Below are the code and all the weights of a small trained network. Each question names an input and a target symbol and asks about switching units off, where a switched-off unit gives its printed mean instead of its output.

import numpy as np


def w(rows, s, z=0):
    codes = np.array(rows[::2]) - 128.0
    scale = np.full(codes.shape[1], s)
    scale[-1] = z or s
    return codes * scale


def norm(h):
    return h / np.sqrt((h * h).mean(-1, keepdims=True) + 1e-5)


def f(y):
    return y / 2 * (1 + np.tanh(0.7978845608 * (y + 0.044715 * y**3)))


def softmax(a):
    e = np.exp(a - a.max(-1, keepdims=True))
    return e / e.sum(-1, keepdims=True)


def log_softmax(a):
    a = a - a.max(-1, keepdims=True)
    return a - np.log(np.exp(a).sum(-1, keepdims=True))


def net(x, mask):
    ids = ['αγδλμξσφω'.index(c) for c in x.split()]
    T = len(ids)
    res = E[ids] + P[:T]
    u = 0
    for l in range(2):
        q, k, v = (norm(res) @ M[l].T for M in (Q, K, V))
        z = softmax(np.where(np.tri(T) > 0, q @ k.T / 4**0.5, -1e9)) @ v
        res = res + np.where(mask[u], z, O[l][:, -1]) @ O[l][:, :-1]
        u += 1
        y = f(norm(res) @ A[l][:, :-1].T + A[l][:, -1])
        res = res + np.where(mask[u : u + 4], y, B[l][:, -1]) @ B[l][:, :-1]
        u += 4
    return log_softmax(norm(res)[-1] @ U[:, :-1].T + U[:, -1])


Q, K, V, O, A, B = {}, {}, {}, {}, {}, {}
E = w([
[126,21,144],'α',
[97,98,218],'γ',
[188,159,104],'δ',
[158,111,217],'λ',
[139,113,153],'μ',
[138,115,105],'ξ',
[7,122,244],'σ',
[107,210,190],'φ',
[174,115,216],'ω',
],0.021)
P = w([
[47,241,246],'0',
[47,251,201],'1',
[47,253,181],'2',
[37,248,172],'3',
[38,249,165],'4',
[22,231,178],'5',
[34,238,170],'6',
[40,235,171],'7',
[20,246,170],'8',
],0.0028)
Q[0] = w([
[149,4,120],'L0H1',
[1,236,40],'L0H1',
[191,222,49],'L0H1',
[15,111,10],'L0H1',
],0.0065)
K[0] = w([
[47,131,140],'L0H1',
[251,105,171],'L0H1',
[143,113,112],'L0H1',
[150,58,97],'L0H1',
],0.013)
V[0] = w([
[160,221,50],'L0H1',
[109,253,121],'L0H1',
[175,106,102],'L0H1',
[64,178,136],'L0H1',
],0.0067)
O[0] = w([
[175,53,101,4],'L0H1',
[1,221,122,235],'L0H1',
[139,145,86,30],'L0H1',
[29,190,105,207],'L0H1',
],0.0063,0.0017)
A[0] = w([
[119,1,164,90],'L0N1',
[120,110,143,98],'L0N2',
[41,81,42,209],'L0N3',
[207,111,157,251],'L0N4',
],0.011,0.0027)
B[0] = w([
[124,207,165,199],'L0N1',
[142,254,75,137],'L0N2',
[169,33,92,211],'L0N3',
[58,100,61,252],'L0N4',
],0.0079,0.0029)
Q[1] = w([
[80,209,153],'L1H1',
[180,76,44],'L1H1',
[120,194,6],'L1H1',
[29,121,21],'L1H1',
],0.012)
K[1] = w([
[140,161,104],'L1H1',
[252,94,129],'L1H1',
[192,190,83],'L1H1',
[103,227,203],'L1H1',
],0.013)
V[1] = w([
[34,78,168],'L1H1',
[115,120,162],'L1H1',
[111,157,111],'L1H1',
[133,67,245],'L1H1',
],0.011)
O[1] = w([
[3,23,92,227],'L1H1',
[240,152,24,174],'L1H1',
[186,118,169,121],'L1H1',
[114,74,67,254],'L1H1',
],0.0048,0.0064)
A[1] = w([
[134,198,14,27],'L1N1',
[201,149,85,77],'L1N2',
[60,164,122,251],'L1N3',
[217,255,13,189],'L1N4',
],0.0094,0.0028)
B[1] = w([
[107,91,225,117],'L1N1',
[24,100,179,122],'L1N2',
[192,169,63,254],'L1N3',
[145,6,132,179],'L1N4',
],0.014,0.0043)
U = w([
[84,28,37,175],'α',
[136,128,116,4],'γ',
[140,131,115,13],'δ',
[107,94,166,13],'λ',
[132,174,6,123],'μ',
[185,191,225,85],'ξ',
[24,150,139,255],'σ',
[157,245,106,197],'φ',
[168,24,208,9],'ω',
],0.013,0.003)

Each question gives the input, a string of symbols that net reads in full, and the target symbol t.
The units are the heads (4 rows each of Q, K, V and O) and the neurons (one row each of A and B). Each row of codes is followed by its name. A weight is (code - 128) times the scale printed after its matrix; where a second scale follows, it is the last column's (O, A, B and U).
mask holds one flag per unit, layer by layer, with each layer's heads first. A switched-off unit (its flag False) gives its mean, the last column of its rows in O or B, instead of its output. The means were averaged over made-up inputs and are rounded, as every weight is.
A unit's drop is (log p(t) with every unit on - log p(t) with that unit switched off) / (log p(t) with every unit on - log p(t) with every unit switched off).
The circuit of an input: a set's keep is (log p(t) with only the set's units on - log p(t) with every unit switched off) / (log p(t) with every unit on - log p(t) with every unit switched off). Starting from all 10 units, units are removed one at a time, each time the one whose removal leaves the highest keep (on an exact tie, the one counted first), for as long as the keep stays at least 0.8.
circuit, biggest first: the units of the circuit, biggest drop first
most important unit: the unit with the biggest drop
k most important neurons: the k neurons with the biggest drops, biggest first
top k neurons in layer l: the k neurons of layer l with the biggest drops, biggest first
drop of u: that unit's drop, to one decimal
input γ ξ ω α γ λ, target α: most important unit -> L1H1
input δ α ω, target α: circuit, biggest first -> L1H1; L0N4
input μ ω μ, target μ: 3 most important neurons -> L0N3; L0N1; L1N4
input δ ω μ α φ ξ φ ω, target φ: circuit, biggest first -> L0H1; L1N4; L1N3
input ξ α λ σ δ λ, target σ: 2 most important neurons -> L1N4; L0N3
input ω ω γ ω ξ λ, target ξ: top 2 neurons in layer 0 -> L0N3; L0N2
input ω φ δ ω σ μ ω, target σ: circuit, biggest first -> L1H1; L0H1
input δ ω ω ξ ξ φ λ ω ω, target φ: 3 most important neurons -> L1N4; L0N3; L0N4
input ω ω α λ, target α: 2 most important neurons -> L0N4; L0N1
input ω ξ γ δ δ σ ω ξ λ, target σ: top 2 neurons in layer 0 -> L0N4; L0N3
input γ δ ξ φ λ, target φ: drop of L0H1 -> 0.3
input ω φ ω λ, target φ: drop of L0N3 -> 0.1
input σ δ φ δ, target ω: drop of L0N4 -> 0.0
input ω φ μ, target μ: circuit, biggest first -> L1N3
